Here is a tiny trained network, its code and every weight. The questions are about switching its units off for an input and a class, where a switched-off unit gives its printed mean instead of its output.

import numpy as np


def w(rows, s, z=0):
    codes = np.array(rows[::2]) - 128.0
    scale = np.full(codes.shape[1], s)
    scale[-1] = z or s
    return codes * scale


def norm(h):
    return h / np.sqrt((h * h).mean(-1, keepdims=True) + 1e-5)


def f(y):
    return np.maximum(y, 0)


def log_softmax(a):
    a = a - a.max(-1, keepdims=True)
    return a - np.log(np.exp(a).sum(-1, keepdims=True))


def net(x, mask):
    res = np.array(x, float).reshape(1, 8) / 4 @ E
    u = 0
    for l in range(3):
        y = f(norm(res) @ A[l][:, :-1].T + A[l][:, -1])
        res = res + np.where(mask[u : u + 9], y, B[l][:, -1]) @ B[l][:, :-1]
        u += 9
    return log_softmax(norm(res)[-1] @ U[:, :-1].T + U[:, -1])


A, B = {}, {}
E = w([
[80,60,186,160,188],'x0',
[129,127,128,125,128],'x1',
[139,255,239,77,181],'x2',
[130,129,127,130,130],'x3',
[226,58,181,114,90],'x4',
[132,139,125,150,136],'x5',
[130,134,127,137,125],'x6',
[127,124,127,126,126],'x7',
],0.0039)
A[0] = w([
[188,184,70,37,58,71],'0.n1',
[102,102,205,183,82,152],'0.n2',
[26,135,127,108,93,174],'0.n3',
[150,173,56,86,109,115],'0.n4',
[187,189,70,53,97,6],'0.n5',
[56,97,130,149,164,112],'0.n6',
[96,103,172,149,154,17],'0.n7',
[255,83,191,128,135,117],'0.n8',
[231,201,190,77,171,139],'0.n9',
],0.007,0.002)
B[0] = w([
[181,88,157,227,193,204],'0.n1',
[178,91,143,139,179,170],'0.n2',
[166,165,69,95,150,178],'0.n3',
[152,160,169,192,166,177],'0.n4',
[184,116,187,200,117,182],'0.n5',
[173,151,152,205,202,179],'0.n6',
[168,83,184,193,158,151],'0.n7',
[108,211,1,77,236,219],'0.n8',
[11,163,189,149,96,254],'0.n9',
],0.0056,0.0055)
A[1] = w([
[64,37,179,51,234,203],'1.n1',
[103,220,183,89,206,251],'1.n2',
[162,15,13,174,89,202],'1.n3',
[141,69,55,202,79,71],'1.n4',
[193,102,82,25,131,73],'1.n5',
[132,21,87,196,57,176],'1.n6',
[131,116,93,130,79,5],'1.n7',
[172,103,2,128,133,73],'1.n8',
[144,228,74,121,53,148],'1.n9',
],0.0052,0.0024)
B[1] = w([
[184,134,160,218,115,191],'1.n1',
[60,96,72,179,88,254],'1.n2',
[85,206,214,100,94,221],'1.n3',
[164,131,193,133,83,175],'1.n4',
[207,217,46,50,208,141],'1.n5',
[2,223,174,126,57,186],'1.n6',
[130,163,148,112,133,129],'1.n7',
[92,141,125,76,143,179],'1.n8',
[251,66,147,107,158,149],'1.n9',
],0.0054,0.0065)
A[2] = w([
[119,247,67,113,218,94],'2.n1',
[89,135,54,243,170,146],'2.n2',
[167,168,118,157,34,2],'2.n3',
[51,201,66,138,207,220],'2.n4',
[212,159,82,42,156,79],'2.n5',
[155,84,174,100,121,31],'2.n6',
[255,92,195,156,37,246],'2.n7',
[82,102,107,115,25,54],'2.n8',
[16,182,142,80,120,129],'2.n9',
],0.0056,0.0016)
B[2] = w([
[168,2,51,47,137,212],'2.n1',
[194,94,108,108,102,248],'2.n2',
[102,113,162,217,175,149],'2.n3',
[151,114,125,68,59,255],'2.n4',
[143,61,78,76,89,137],'2.n5',
[176,98,54,175,151,128],'2.n6',
[169,45,127,157,221,162],'2.n7',
[50,128,189,112,135,145],'2.n8',
[73,165,164,47,124,222],'2.n9',
],0.006)
U = w([
[32,204,219,106,106,186],'0',
[190,87,170,255,236,24],'1',
[147,83,52,65,159,1],'2',
],0.0076,0.00061)

Each question gives the input, the list of numbers given to net, and the class t.
The units are the neurons (one row each of A and B). Each row of codes is followed by its name. A weight is (code - 128) times the scale printed after its matrix; where a second scale follows, it is the last column's (A, B and U).
mask holds one flag per neuron, layer by layer. A switched-off neuron (its flag False) gives its mean, the last column of its row in B, instead of its output. The means were averaged over made-up inputs and are rounded, as every weight is.
A unit's drop is (log p(t) with every unit on - log p(t) with that unit switched off) / (log p(t) with every unit on - log p(t) with every unit switched off).
The circuit of an input: a set's keep is (log p(t) with only the set's units on - log p(t) with every unit switched off) / (log p(t) with every unit on - log p(t) with every unit switched off). Starting from the 12 units with the biggest drops (on a tie, the unit counted first), units are removed one at a time, each time the one whose removal leaves the highest keep (on an exact tie, the one counted first), for as long as the keep stays at least 0.8.
circuit, biggest first: the units of the circuit, biggest drop first
top k neurons: the k neurons with the biggest drops, biggest first
k most important neurons of layer l: the k neurons of layer l with the biggest drops, biggest first
drop when u is switched off: that unit's drop, to one decimal
input [-3,7,6,7,-7,5,-6,5], class 2: circuit, biggest first -> 2.n1, 1.n3
input [0,-5,-4,5,3,7,4,6], class 0: circuit, biggest first -> 1.n6
input [-8,6,0,3,-6,-7,-7,0], class 1: 2 most important neurons of layer 0 -> 0.n5, 0.n8
input [5,0,-4,-8,8,6,-5,8], class 2: top 4 neurons -> 0.n8, 0.n9, 1.n5, 0.n1
input [-2,0,6,3,-7,1,-4,-6], class 2: top 2 neurons -> 2.n1, 1.n3
input [-4,-6,4,-1,5,-3,5,-5], class 2: circuit, biggest first -> 0.n8, 2.n1
input [-1,1,4,6,5,-8,-7,3], class 2: 3 most important neurons of layer 1 -> 1.n3, 1.n6, 1.n4
input [-6,2,1,3,-7,7,3,-6], class 2: top 2 neurons -> 1.n1, 2.n1
input [-8,-5,-1,6,-7,2,-4,0], class 1: top 3 neurons -> 0.n8, 0.n5, 0.n1
input [6,0,-5,0,-7,-5,3,-3], class 2: top 4 neurons -> 0.n3, 0.n6, 0.n1, 0.n9
input [-4,1,4,-1,5,8,-6,8], class 2: top 4 neurons -> 0.n8, 1.n3, 2.n1, 1.n6
input [-4,7,1,-3,6,5,0,-6], class 2: 2 most important neurons of layer 2 -> 2.n1, 2.n4
input [-3,-3,-4,5,-3,-4,-2,-4], class 0: 2 most important neurons of layer 1 -> 1.n6, 1.n1
input [5,2,-8,2,-2,5,-5,-2], class 0: top neuron -> 1.n6
input [-6,-4,-6,6,4,-5,-8,6], class 0: top 2 neurons -> 1.n6, 1.n3
input [7,-2,1,4,-5,-5,0,1], class 1: 2 most important neurons of layer 0 -> 0.n8, 0.n7
input [-8,1,0,-1,8,1,-2,7], class 1: 2 most important neurons of layer 0 -> 0.n5, 0.n1
input [6,-4,-6,-5,1,4,8,-5], class 0: top 3 neurons -> 1.n6, 1.n3, 0.n1
input [4,3,-8,7,4,0,3,-2], class 0: drop when 1.n6 is switched off -> 0.8
input [2,4,-7,0,-5,2,-1,6], class 0: drop when 0.n8 is switched off -> 0.7
input [4,8,-6,0,5,-2,-3,-6], class 0: drop when 1.n6 is switched off -> 0.9
input [-8,-8,-5,8,-3,4,0,0], class 1: most important neuron of layer 2 -> 2.n7
